Here is a tiny trained network, its code and every weight. The questions are about switching its units off for an input and a target symbol, where a switched-off unit gives its printed mean instead of its output.

import numpy as np


def w(rows, s, z=0):
    codes = np.array(rows[::2]) - 128.0
    scale = np.full(codes.shape[1], s)
    scale[-1] = z or s
    return codes * scale


def f(y):
    return y / 2 * (1 + np.tanh(0.7978845608 * (y + 0.044715 * y**3)))


def softmax(a):
    e = np.exp(a - a.max(-1, keepdims=True))
    return e / e.sum(-1, keepdims=True)


def log_softmax(a):
    a = a - a.max(-1, keepdims=True)
    return a - np.log(np.exp(a).sum(-1, keepdims=True))


def net(x, mask):
    ids = ['ΓΞΣΨελμ'.index(c) for c in x.split()]
    T = len(ids)
    res = E[ids] + P[:T]
    r = res
    for j in range(3):
        rows = slice(3 * j, 3 * j + 3)
        q, k, v = (r @ M[0][rows].T for M in (Q, K, V))
        z = softmax(np.where(np.tri(T) > 0, q @ k.T / 3**0.5, -1e9)) @ v
        o = O[0][rows]
        res = res + np.where(mask[j], z, o[:, -1]) @ o[:, :-1]
    y = f(res @ A[0][:, :-1].T + A[0][:, -1])
    res = res + np.where(mask[3:7], y, B[0][:, -1]) @ B[0][:, :-1]
    return log_softmax(res[-1] @ U[:, :-1].T + U[:, -1])


Q, K, V, O, A, B = {}, {}, {}, {}, {}, {}
E = w([
[153,149,68,225,70],'Γ',
[80,108,6,205,42],'Ξ',
[185,98,107,102,66],'Σ',
[134,249,138,141,192],'Ψ',
[194,123,143,9,102],'ε',
[93,214,107,115,116],'λ',
[74,53,107,40,119],'μ',
],0.014)
P = w([
[75,230,70,211,43],'0',
[114,70,221,158,81],'1',
[101,82,213,107,69],'2',
[110,138,146,146,31],'3',
[148,10,159,146,218],'4',
[2,51,130,160,44],'5',
[128,163,192,100,43],'6',
[196,213,127,126,123],'7',
[115,48,219,216,52],'8',
[100,143,158,126,25],'9',
[196,21,43,234,189],'10',
[120,78,170,254,5],'11',
[187,102,235,169,140],'12',
],0.0067)
Q[0] = w([
[126,164,144,54,134],'h0',
[157,88,132,181,132],'h0',
[84,35,200,160,179],'h0',
[117,198,101,126,162],'h1',
[174,101,90,62,77],'h1',
[98,128,192,87,158],'h1',
[128,77,190,149,86],'h2',
[152,151,123,249,126],'h2',
[32,97,123,135,125],'h2',
],0.013)
K[0] = w([
[65,149,122,135,155],'h0',
[176,42,103,168,144],'h0',
[117,81,177,80,163],'h0',
[1,188,136,171,85],'h1',
[75,102,83,68,95],'h1',
[153,181,130,172,165],'h1',
[126,77,104,244,71],'h2',
[150,112,138,195,150],'h2',
[137,220,94,134,160],'h2',
],0.01)
V[0] = w([
[85,158,123,161,189],'h0',
[150,113,164,117,26],'h0',
[146,169,174,100,137],'h0',
[143,148,83,208,157],'h1',
[173,142,149,129,174],'h1',
[129,73,103,82,79],'h1',
[83,80,99,102,135],'h2',
[106,143,110,9,161],'h2',
[72,131,133,138,110],'h2',
],0.014)
O[0] = w([
[91,51,114,96,168,78],'h0',
[169,107,135,118,168,244],'h0',
[174,108,13,154,109,37],'h0',
[98,202,45,135,108,103],'h1',
[126,152,94,99,45,35],'h1',
[150,178,187,59,220,229],'h1',
[45,115,185,135,209,123],'h2',
[66,29,97,216,112,1],'h2',
[80,52,153,254,56,179],'h2',
],0.0082,0.008)
A[0] = w([
[37,230,251,212,52,119],'n0',
[81,137,170,94,218,163],'n1',
[194,78,252,119,111,42],'n2',
[157,151,157,244,103,2],'n3',
],0.0049,0.0023)
B[0] = w([
[73,41,35,153,2,232],'n0',
[98,131,55,187,236,206],'n1',
[39,46,55,79,27,255],'n2',
[130,38,80,205,133,132],'n3',
],0.0075,0.0063)
U = w([
[238,105,154,132,63,33],'Γ',
[154,141,178,85,54,77],'Ξ',
[204,40,43,27,48,28],'Σ',
[216,58,148,229,122,167],'Ψ',
[196,2,171,186,203,179],'ε',
[49,204,185,89,92,91],'λ',
[249,171,157,101,193,254],'μ',
],0.0058,0.0037)

Each question gives the input, a string of symbols that net reads in full, and the target symbol t.
The units are the heads (3 rows each of Q, K, V and O) and the neurons (one row each of A and B). Each row of codes is followed by its name. A weight is (code - 128) times the scale printed after its matrix; where a second scale follows, it is the last column's (O, A, B and U).
mask holds one flag per unit, heads first, then neurons. A switched-off unit (its flag False) gives its mean, the last column of its rows in O or B, instead of its output. The means were averaged over made-up inputs and are rounded, as every weight is.
A unit's drop is (log p(t) with every unit on - log p(t) with that unit switched off) / (log p(t) with every unit on - log p(t) with every unit switched off).
The circuit of an input: a set's keep is (log p(t) with only the set's units on - log p(t) with every unit switched off) / (log p(t) with every unit on - log p(t) with every unit switched off). Starting from all 7 units, units are removed one at a time, each time the one whose removal leaves the highest keep (on an exact tie, the one counted first), for as long as the keep stays at least 0.8.
circuit, biggest first: the units of the circuit, biggest drop first
unit that matters most: the unit with the biggest drop
top k neurons: the k neurons with the biggest drops, biggest first
heads that matter: for each layer, one digit per head in row order, 1 if its drop is at least 0.15 and else 0, layers parted by /
drop when u is switched off: that unit's drop, to one decimal
input Ψ Ξ Σ Ψ Ξ Ξ μ Ψ Ξ Σ ε, target ε: top 2 neurons	n1, n2
input λ λ λ Γ ε Ξ Ξ Γ Σ, target Σ: circuit, biggest first	n2, h1
input μ Ψ Ξ λ Ψ, target Ψ: unit that matters most	h1
input Σ Ψ Σ λ Ψ μ λ μ, target ε: circuit, biggest first	h2, h1
input Ξ Γ Ξ Ξ Ξ, target μ: circuit, biggest first	h1, n2, h2
input Σ Γ μ Σ λ μ Ξ Ψ, target ε: heads that matter	001
input Σ λ λ μ λ Ψ Σ Ξ, target ε: circuit, biggest first	h1, h2
input Ξ Ψ Σ Ξ Ξ λ Ξ Ξ Γ Ψ Ξ Ξ Ξ, target λ: circuit, biggest first	h0, h2
input Γ Ψ Σ Ξ Ξ μ, target μ: circuit, biggest first	n0, h2, h1
input λ Ξ Σ Ξ Σ Σ Ξ μ, target ε: circuit, biggest first	h2, n1
input ε μ ε Σ λ Ψ, target Ψ: circuit, biggest first	h2, h1, h0
input Ξ λ Ξ Γ Ξ Ξ ε, target λ: top 2 neurons	n2, n3
input Ψ ε ε ε λ Σ λ, target Σ: drop when n3 is switched off	0.0
input Σ Σ Ψ Σ Ξ ε Ξ Ξ Σ Γ Γ μ, target μ: drop when h0 is switched off	0.2
input Ξ Ξ Σ Ξ Σ Ξ Σ, target λ: drop when n2 is switched off	0.2
input ε Σ Σ μ λ λ ε Ξ, target ε: unit that matters most	h2
